Each row is followed by its class.
[ -45  238  451 -301   89   60  -23 -508 -154 -116 -336 -281 -382  -86
   94 -125  208  197  354 -246 -425 -332 -418 -395 -224 -160 -307 -350
 -159  335  -32   24   28   98   49   -9 -429 -472  -42 -123 -281] : K848
[ 130  111  211 -593   67  400  196  -83 -284 -304 -253 -158 -580   55
  142   55   78  333   77 -710   26 -598 -707   15  -52  218 -363 -103
 -294  463  144  134   65  199   38    7 -102 -616    9 -225  -42] : K458
[ 249 -140  -95  148  165 -122 -322  -69 -170 -110  -64 -264 -122 -343
   50   13   39  112 -175   -3 -125 -142 -364   56  -48  -26 -413 -104
 -345  223  -17   65  209  106  315  -71  -21 -224  -58  201  207] : K145
[ 418  207  253 -466  129   45  -67 -107  -93  -54 -344   70  398 -558
 -217 -180  185  179   80  579  441  274  374  -53  205  -97 -101  -28
  394   -5  526 -473  159 -147 -510  204  -20  -97 -190 -457 -210] : K764
[ 151 -130   91 -441   51 -155 -313 -403 -148 -149 -205 -213  104 -594
   21  -53  -61  247  -79  205   64 -114 -223  -92 -169   80 -329 -370
  248 -138  237  171  146 -105   45  -27  311 -165  -26  -13 -351] : K633
[ 216  -13   94 -897  -23    6 -320 -351 -299 -236 -411 -238 -318 -324
   79   47   50  264  -84 -423  287 -446 -737   39  -29 -207 -167 -231
 -133  322  173  -51  178  239  159  -34  111 -592  -11 -280  -92] : K764
[ -55 -475 -145 -192 -115 -303 -625  -39  -78   -1  102 -459 -184 -121
  162 -247   14  -41 -123 -158  -54  -53 -331 -109 -121 -264  107 -292
  137 -352  -37 -129    7  -85  163  118  335  -28   31  291 -304] : K205
[-114   11  168 -380 -183    9   21 -417 -301 -171 -187  -27 -295  201
 -106   50  166   11  127 -324 -547 -417 -384  -31 -162 -111 -129  -83
 -341  442    5  -11   -9  185   15   96 -254 -284   97  -46 -158] : K480
[  63  211  260 -631  -80  489   11 -333 -148 -147 -412 -141 -208  -45
 -114   94   -9  193   91 -438   99 -406 -564   -7  -16   39 -113 -242
 -208  159  163  -40 -133  129   81  118  -49 -644  -19 -554  180] : K711
[-135  596  264  -83  -50  -28  316  338 -111  -17 -434  212  -36  156
  222 -256 -190  241  200 -676  899  144  -24   38  287  320   88   56
 -483 -293  402 -342  160   89  -67 -199    0  141  -74  188  427] : K633
[  32 -831  258  118 -139 -146 -178 -543  133  269 -121 -177  -78 -154
   20 -359 -202  139 -251  -42  -27 -624 -388  248  -36 -514  -57 -262
   48   69 -414  107  146  737  493  424 -178  -40   32  388  114] : K271
[ -28 -196   33 -335  -65  323 -142 -283 -139 -131 -387 -106 -275  204
 -116    9    3  197  205 -498 -338 -471 -271   59 -123   82 -140  -23
 -261  321   71 -195  217  254  -51  221 -321 -402  159  -64  -56] : K205
[-161  863  281 -125  244  231  167  171  -99   56 -243  320  -62  -64
  350 -161   30  185   45 -431  740  160   42  170  229  356 -338    4
  204 -298  223   82 -147   39   50 -200  349   80 -110 -131  205] : K145
[   5 -367 -383 -256  -53 -249 -446  -54  163 -164  229 -559  158 -397
  -79   18 -234   52 -413  197 -109 -288 -202  111  -57  -50  -13 -410
  280  159  -81  105 -197 -340  290   72  572   -5 -108  153  -21] : K711
[ 511  434  158 -266 -307 -690 -138  125   -9 -291  -97   68  452  -90
 -192  -30  -37 -220  264  111   87   30  376 -256 -336  229   52   18
  -45  204   30 -183  113 -580 -629   71  -97  245 -100 -214 -208] : K480
[ 184 -108 -158 -103   -2    0   25   33   74   98  255  -47 -215 -146
  314   97  -97  247   22 -196  168  146 -424  -46 -211   78 -245    8
   43  -80  -81   62  181   77  404   22 -117 -595  124  297  -77] : K439
[ 536 -139 -242 -319  320   40 -135    9  -26 -294   82 -358  326 -526
   33  180 -175  198 -212  362  -43  341 -547 -211   70  436  -18 -165
  -67 -117   62  345  292 -340   52 -183  345 -397   27 -128   44] : K711
[ 202  584 -136 -455 -197 -236   28  304 -251   20 -119  475  378 -204
 -196    0  188 -402  397  158  350  243  505  159   58  -45 -202  226
 -164  -55  452 -674 -379 -260 -792  -19  -72  120 -287 -493 -269] : K145
[ 618 -425   -9 -156 -163  211  249 -358  239  166  -23 -367  252 -514
 -135 -141 -123 -165 -336   50  309 -341 -372  -90  -76  -35   34 -154
  264  148 -329  197  544  188  322  284   27 -263    8   54  104] : K205
[ 201 -374   82   43  370  267 -245   37 -144  -60  -58 -660  -96 -103
  243 -150   69  423 -158   40  -21 -243 -591 -367  -18   48 -155 -332
 -133 -301 -188   35  174  -18  -55  -63   95 -347   65  465 -185] : K764
[-352  472  138 -211  245  177  107  265  115  241 -174  253  194 -330
   10 -239  -27 -357   50   -6  757  504  670    6  273   35  -99   -2
  762 -450  584   -2 -107 -203 -400 -219  220  378 -273 -404 -166] : K633
[-176  163  284  -49  265   15  269  399 -277   66 -525   65   94   58
   86 -331 -201  -23  -31 -262  669   32   85  113  457  389   12  -73
 -263 -269  757  -63   43  -32 -370  -70   98  276  -46  268  117] : K633
[ 243 -538  -27  -41   91   31  -99  -73  129  114   57 -165   30 -545
   75 -115   20  -51 -322  238 -123   15 -211   92  -58  -39  -79  -33
  325 -192 -103   43  353  224  199  186  -95  -52 -125   72 -209] : K764
[  -9 -639 -283  -68  -29  144 -385 -139   75   -4  286 -338   50 -464
  -14  124 -198   39 -401   51 -121  -67  -42   68  -24 -152  102 -157
  383 -129   21  171  263 -164   69 -244  251   15 -137 -178 -319] : K271
[ 160 -229 -239  -21  -11 -140 -199 -149  233   13 -182 -287  234 -275
 -100  -43 -325   -2 -242 -164   15 -491 -120  200 -162  -28 -292 -122
   58  301 -128   17   84  217  555  409   82  -57  151   96  421] : K439
[ 172 -515 -200 -149   55   -6 -306 -215 -296 -204    5 -201  195 -356
  122  298  -75  344 -185  -68    6  172 -248  165  -36  133   63   28
   54 -122  419  -32  243  162  -28   21   75 -526  170  -19  -81] : K764
[ -57 -126  -88 -561 -201  -26 -285 -321   57  -60 -190 -404 -321  -16
 -240 -121  -72  -47  101 -314 -242 -377 -296 -250 -254 -119 -146 -242
  177  284  -12   87  262   73   89  279 -278 -402   87  -44  -10] : K458
[  29 -496 -111  181  121  -86 -337   -3 -121 -166  193 -671    2 -460
  185  -56  -24  278 -453   76 -204  -35 -121   20    1   62 -227 -384
  212  -90  -46  352  204 -178  -92 -316  188 -253 -150  222  -29] : K848
[-571  432  158  -95 -187  -63  106   69 -197 -139   40  206 -438   30
  141 -175   25 -139  347 -702  284   71  202   74  105  -13 -267   89
  139 -145  417  -61  -94   94 -136 -115    0  267 -140    6 -224] : K635
[ 279  381  215 -428  -68  151  221   92 -181   50 -342   -7  412 -460
 -288  -91  214 -134   -9  445  400  166  274 -120  177   44  -93   50
   20  -36  233 -353   76 -288 -615  -69  169   -3 -383 -538  -24] : K764
[-417  675  111 -430 -263 -161  275  200   -3  271 -511  130  266   27
 -188 -480 -297 -279  294 -406  495  246  151  -76  359  110  -74  -33
 -117 -364  668 -526  -58  -31  -12  149   71  351  -54  -24  131] : K271
[ 487  428  252 -359  128 -121  129   10 -193   69 -178  158  241 -419
 -203  -52  421 -466  202  559  315  366   98 -170   75 -187 -175 -103
  329   -2  290 -278 -433 -310 -604  188 -132   52 -373 -511 -325] : K711
[ 238  176  187 -612   11   94 -663 -282  -90 -342 -367 -173 -246 -265
  -46 -221   24   11   71 -360  246 -813 -627    3 -344   17 -199 -267
 -311  267   56 -127   88  221  326  302  -29 -256   -1  -98 -164] : K458
[  51 -620 -238  594   61  341   19  115  118  290  240 -437   48  -65
  127   91   29  235 -335   35 -558  -22  -98   90   75   33  -86  -91
  102 -132 -340  239  -24   41  276  -20  -43 -331  -48  281  212] : K711
[-418  298  108 -288 -151  209 -117  267 -116  -55 -276  342 -121  232
   63 -255  -11  -40  268 -446  100   60   88  277  392 -104   47  223
    4 -174  191 -272 -164   39   85  116  201  465   29  -59 -227] : K145
[ 180  804  -32 -306  313 -247 -137  233 -108 -145 -473  -21  532 -753
   68 -238  383 -253  -82  459  614  292  364  187  320  -97 -286  113
   49  -69  331 -365 -108 -279 -718  -44  337   78 -373 -589 -199] : K635
[-167  563  139 -259  -45   18  320  185   89  127 -240  260  -92 -170
   98 -131 -357   90  173 -333  728  208   13   88  220  318   20 -119
   21 -240  321   93   15  -95  186 -284  243  -10 -254 -207  265] : K271
[ -50 -288  -80   50  -91  275 -391 -255   18 -142  -88 -195 -136 -325
   34  -59  -81  198   21 -286 -230    8 -277   37  163 -141 -216  -80
  142 -263  104  -22   49  323  373  354   15 -360  -18  -14 -169] : K480
[ -99  249  509 -458 -213  202  101 -281 -110  -61 -338   55 -187    9
 -114 -175   46  127  325 -238 -564 -252 -323 -112  -13  -68 -313 -147
 -243  176  -42  -59 -163  223   45  202 -413 -294  -63 -200  -66] : K205
[-135 -195    3  -72   26 -399 -360 -170    0   73  -60 -552   -6 -309
   92 -112   28 -151 -462  -89 -202 -258 -311  -34  -64 -272 -162 -261
   89  -17  155  -71   92   84  420  -13  203   -7  117  266  -83] : K480
[-133  401  316  -99  313   19  595  285  -97   13  -98  209  222 -218
   72 -190 -393 -133   91 -106  533  110  -25  -84  166  396  -14 -139
  -88 -209  518  220   17 -170  -93 -123   18  275 -159   41   69] : K458
[ 407 -118 -193 -377   14  358  289 -240   72  192   -4   51  309 -459
 -119   73 -109  -34 -303  302  166 -128 -469  -11 -133  292  115  -18
 -289 -341 -121   11   52   16  133   67  420  183 -129 -199  221] : K635
[-107  594  194 -175   36  -79  301  270    0  102 -413  289  116  -78
   67   96 -242  132  250 -268  414  300   20   82  183  205 -221    4
   53 -136  569 -114 -436 -160  -78   21   27  108 -120  -97   13] : K635
[ 493 -264   71  495  129  277 -161 -242  106   -9  322 -291  -88 -389
  250    2  -43  -33 -160  -72  516 -169 -615   -3 -366  130   -6   87
  195 -197 -467  369  220  481  475  208    6 -268   51   97  131] : K458
[ 112 -572  -62 -129  134   11 -618 -236  -80   43  -21 -408 -116 -544
   56  -47  126   49 -123  140  287  134  -27  -47 -118 -319 -325 -300
  803 -233  228  -11   25  204   22   24   -7 -354  -25  -73 -303] : K458
[ 449  225  104 -470  -14 -242   32  150 -190 -359 -113  307  154 -217
   23  169  278  122  299   26  460  199  270   51  -55    4 -177  111
    3  488  394 -318  -42 -266 -568  137 -319 -384 -145 -335 -223] : K439
[  70 -159  -74 -105  -74 -211 -364   -8 -108  -63 -137 -543 -180 -102
   53  -76 -149  173   71 -285 -259 -225 -569 -250 -220  163 -109 -328
 -316  -85  -12 -145  107 -164  176 -129   47 -109  -78  358 -109] : K356
[ 215  157   55 -517 -169 -159 -239 -543  -66 -331  -15 -380 -346 -115
 -114  -12 -191  315  254 -401 -173 -405 -594 -211 -416  107 -295 -378
  116  336  -95  220  225   17  173  110   92 -675   21 -142  -46] : K369
[ 222  545 -103 -406  -99  -57   37 -157 -208 -387 -154 -196 -283  -13
  114  154  -25  215  209 -616  -23 -335 -653  -74 -169  203 -251  -51
 -684  328   12  -57  222   19   48 -230 -299 -535  130 -259  182] : K711
[ 138 -214   46  -43  164  177  -90   96 -104   85  -87 -293  -79  -17
   60 -121 -105  225  -41  -61  410 -175 -275 -124  -74   47  -74 -178
  143  -33   43   38 -107   55 -206   62   48 -161 -105  151 -144] : K848
[-152  545  112 -709 -300 -246  380  239    3  -65 -278  122  219   -9
 -183 -358 -260 -167  241 -175  249  179  226 -127   86  470  -94 -135
   85  -51  373 -154  132 -334 -180  137   69   57  -41   94   80] : K480
[ 419  279  421 -450 -209 -382  197 -167 -356   -9 -282  223   19 -122
  -86 -137  150 -152  296  -28  437 -160   84  -87 -123 -228 -306 -105
  103  268  236 -444 -152   48 -399  318 -338  -61 -118  -28 -180] : K369
[ 298  257  363 -423   -8  -74   15  231 -110  -91 -202  198  312 -399
 -191 -124  104  -99  209  403  285  -65  380 -139   36  -25  -31 -218
   66  147  109 -235 -337 -512 -588   20   69  251 -617 -458 -272] : K145
[-302  395   57 -263  264  130  181  480 -204  121 -412  158  -43 -119
  269 -344  -67 -149  -26 -518  620 -221   78  128  272  394 -376   28
  -87 -281  437   26  -93   -3  -58  134  300  389 -116  354   57] : K145
[-223  526  127   19   37 -182  -11  609 -242  -96 -270  197   65  271
  238 -242  -54  -41  225 -704  219 -120  196   79  180  303 -303   55
 -289 -319  432 -255  -48  -69 -119  -80 -131  368  139  333  -60] : K480
[-380  222  120   95  351  329  161  310 -364   70 -513   -1  -40   74
  274 -291 -152  143 -110 -513  171   17   57  159  497  220 -246   42
 -100 -409  547   25  161  277  -53 -177  -54  206  210  235  103] : K369
[-210  691  141 -339 -129 -331   18  136 -214   42 -335   30   40  -96
  -39 -223 -111 -259  369 -333  266  277  149 -295  252  113 -383 -254
  244 -106  586 -273  -55 -228  233   33 -192  125  -14   42   -3] : K356
[-503  532   77  -55  -17   19   74  142  -35  142 -178 -108 -236   30
  112 -290  -27 -248   36 -314  360  108   85   -1  310  224  -96 -206
  121 -464  385  -49 -285 -130   -1 -119  354  193 -112   96   67] : K271
[ -24   16   77 -186  -47 -210   25   51   46  128 -382  -51  454  -36
 -104 -128  137   34   95  373 -189  326  414 -101  135  -36  270   60
  -72   10  236 -333  -38 -213 -594  140 -209  -64  -47 -196  -93] : K205
[ 333 -380   37   33  -53 -157  322  -59  247 -148  298 -306  298 -121
  -56  -86 -121   10 -120   27  -63  -90 -236 -143 -310  -20  -72  -56
  334  216 -283  257  172   22  -36  416  -63  -70  123  347 -103] : K848
[ 164 -257  326  106  -29  632  241 -361   24    7  137 -330   59 -435
   27 -155  133  159 -346  155  128  -91  -25   53   64 -132 -296  -29
  801   89 -319  327  184  348   25  190 -157 -149    7  -13   19] : K848
[ 152 -393 -106  270  254  423 -163   57   91  206  -77 -615  130 -408
  227 -149   31   35 -413   71  168  -47 -171  -42   45   63  -19 -224
  224 -257  -45  229  -44   22   69  -84  200 -307  -73   44   12] : K633
[-194 -272 -320 -115 -403 -262  -64 -233   27  410  -28 -580  -20 -132
 -157 -238 -258  -43 -232  187   53 -270 -223  109  -43 -207  -16 -154
  249  -80 -265 -164 -194  349  149  363  154 -195   -5  399  305] : K145
[  86  -56  277  188  123  224  340 -121  220  250   95 -197  -45 -382
   39 -366  -87 -304 -108  135   72  -89   -2 -311 -108  120  -12 -118
  425  -79 -290  353  237   85  128   36 -118  346 -268   78  -58] : K356
[ 137 -106   37 -354 -200  -55   97 -151   81  198 -145 -351  228 -596
 -135 -248 -179 -102 -327  214  412 -208 -119  -94  -16 -258   11 -187
  264  -33  -88  -71   54  262  -27  166   55 -156 -253 -103   57] : K205
[ 188  538  313 -252 -346  151  173 -161 -106  -25 -450  101  182 -161
  -78  -63  259   92  282 -120  398  160   20  -95   49   40  114  125
 -223 -231  320 -441  -99   13 -482  266 -156 -314 -163 -465  -75] : K480
[ 157 -227  400 -439 -388   39  -20 -530  -62  139   92   67 -185 -268
  -58  -99 -205   31   18 -126  342 -404 -263  -94 -404 -158 -133 -116
  248  -11 -260 -198  270  319  409   49  -78  155   -4   70  -31] : K271
[ 136   32  260 -467  -17  150  -63 -492 -160  -44 -384 -130 -532 -109
  102  157  -60  140  211 -411   56 -441 -730 -131 -264   39 -102 -143
 -229  301   59   59   79  352  360   60 -271 -672   77 -182  -77] : K480
[ 116   96  552 -218  263  163 -247 -343 -305 -154 -476  119 -274  124
   38 -248   16  212  259 -356 -607 -434 -606 -140 -164 -121 -287 -292
 -744   47   34 -124  131  193  308   25 -360   32  144 -102  -12] : K205
[ 224  277  144 -778 -248  440  170 -266  -55  -43 -620   45 -145  -20
 -152  133   86  173  214 -373   30 -281 -420  -32   58 -195 -139 -196
  -13  511  -56   44 -261   69    5  156 -299 -590  -92 -579  -11] : K145
[ 139 -156 -195  101    8 -155 -213 -202  441   85  255 -169   15 -310
  -92 -235 -124  -79  -21  165 -273  -35 -272  -46 -229  102 -143 -249
  -57 -203 -214  118  112   43  627  322   85  -60  -77  102  363] : K356
[ 413 -464    6  -51  257   77  330 -118  192  147  -59 -507  229 -549
    5 -209 -136   70 -472  198   79 -221 -320 -153 -127   56    7 -323
  262 -151  -83   97  534   81  269  199   12  -63   45  294  206] : K205
[ 202  174   19 -611   -8  132  143   77  -84   46 -315   92  441 -282
 -236  -86  336 -212   54  477  -40  234  233   13  297  -33  143  125
  -56  177  252 -369 -270 -334 -881   66  -24  153 -357 -386 -291] : K633
[ 284  374  479 -307   11 -361  -12 -158 -424 -199 -198  308  138 -189
   96 -135   83  -50   26   14  208 -242   79   55 -130 -246 -297   53
  -76  140  160 -486   20   81 -327  150  -53  187  -23  -42 -386] : K369
[ 503 -844  -55 -116  377   60 -485 -183 -361 -146    4 -280   20 -596
    7  -77   95  347 -220  405 -120 -163 -502   48 -109 -113 -298 -348
   11 -159  197  212  432   80  210   20   19 -287   54  124 -257] : K480
[ 131 -426  213   98  320   16   -3 -269  -20  -94  -55 -220   -1  -90
   40 -378  262   -6 -127    6  -15 -172 -158  -76 -232  -56 -322 -171
  137   68  -19  174  265  205  -56  335 -127  206  171  249  -22] : K439
[-370  428  160  -14  147   -3  186  435 -139  109 -324  -27   74   89
  148 -476 -198   22   25 -331  538  -35  309   57  370  271 -152   55
  221 -164  407 -203  124   -4  -56   74   96  496   53  507   35] : K633
[   2  360  247 -323  176   92 -251 -256 -110 -235  -80   -7 -465 -153
  178 -161   83  127  141 -446   46 -374 -577  -90 -381   79 -435 -213
 -411   77  -11   23  213  156  524  -98   38 -291   19 -166   48] : K439
[ 181 -111  -53   42  -45 -345 -263  162  136 -114  195 -389   88 -325
   76  -43 -150   14   57  -55  -39  162    0 -195 -118 -121 -135 -123
  431 -177  195    3  164 -164  195   53  -85 -196  116 -102 -219] : K633
[-283  406  306   96   94  533  433  272   49  137 -157   34  186  -80
  152 -284   16  -98  120 -255  112  385  325  -76  216  275  -22  127
  319 -483  379   87  -58  -85 -364   16 -218  121    0 -106 -118] : K480
[-183   91  322  387  270   34  -49 -307 -240  289 -224 -268 -195 -164
   88 -558  139  -94 -365  323  -61 -527 -219   39   82 -123 -469 -176
 -221  -59 -446  -21    9  340    6   59   75  628 -212  538  110] : K145
[ 392  682  345 -388 -230 -457  268   25 -425 -501 -271  253  410 -356
  -88  279   84  132  216   46  366  402  293 -166  -89  199 -282  163
  -69   92  506 -328  130 -192 -830   37 -282 -397  -94 -300 -124] : K635
[  29 -580 -257   33   14 -119 -212  150   -6  -99  -93 -353  272 -501
   37  -94    4  139 -170   52 -523  224  185   22  139  -93 -212 -195
  336 -194  152  224  203  -64  -95   70  -34 -286  -90   48 -274] : K439
[-177  452   36 -247   87 -449  123  277 -277 -103 -355  453 -314  178
  125 -216 -233   62  231 -570  708   -8  -80  192   51  500 -234 -192
 -493   -7  734  -96  104  101  248  -12   31  -87  -37  365  291] : K848
[-156  -70   51   86  -84  192  374  -38  165  408  168 -273   59   34
  -84 -453   -6 -250  -75  134  -27 -326  -30 -122 -151  -48 -115  -39
   26 -134 -342   -4 -156  161 -156  180  -20  272  -68  342   55] : K711
[ 374  395  264 -372 -104 -363  193   95 -123  105 -451  157  428 -174
  -29  -10  221 -201   76  196   80  372  196 -200   29  -42   60   90
 -118   17  335 -403   72 -234 -652   13 -397 -138  -62 -247 -298] : K205
[ -10 -346  344   45  171  285  -71 -539   24   67  -90 -167  -82 -319
  -52 -355  -21  -80 -343  297  -43 -345 -128  111 -197  -48    2 -199
  160 -191 -263   36  241  427   26  318   15   -7  -95   -7  159] : K764
[ -94  451  265 -559 -227   93  -80 -241 -246 -197 -313 -318 -201 -122
 -163  -41  106   22  166 -470 -165 -258 -196 -222 -144 -202 -260  -91
  -14  309  150 -296   51  149  -80   -9 -295 -343  -45 -408   87] : K848
[ -83  431   95 -270   72 -247  263  261   28 -315  -81  128   -8   53
  117  -77 -250 -120   78 -546  328  310   44  -88   47  343 -209   89
  103    7  533   -2  156 -116  -50  124   -1   51  197   93   45] : K711
[  26  263  125 -573  -10  -94 -264 -236 -133 -433 -218 -231 -289  -40
  -82   57    1   76  344 -458 -487 -129 -357 -402 -254  157 -225 -118
    6  169  350 -287  325 -123   84  189 -277 -235  160 -161 -391] : K369
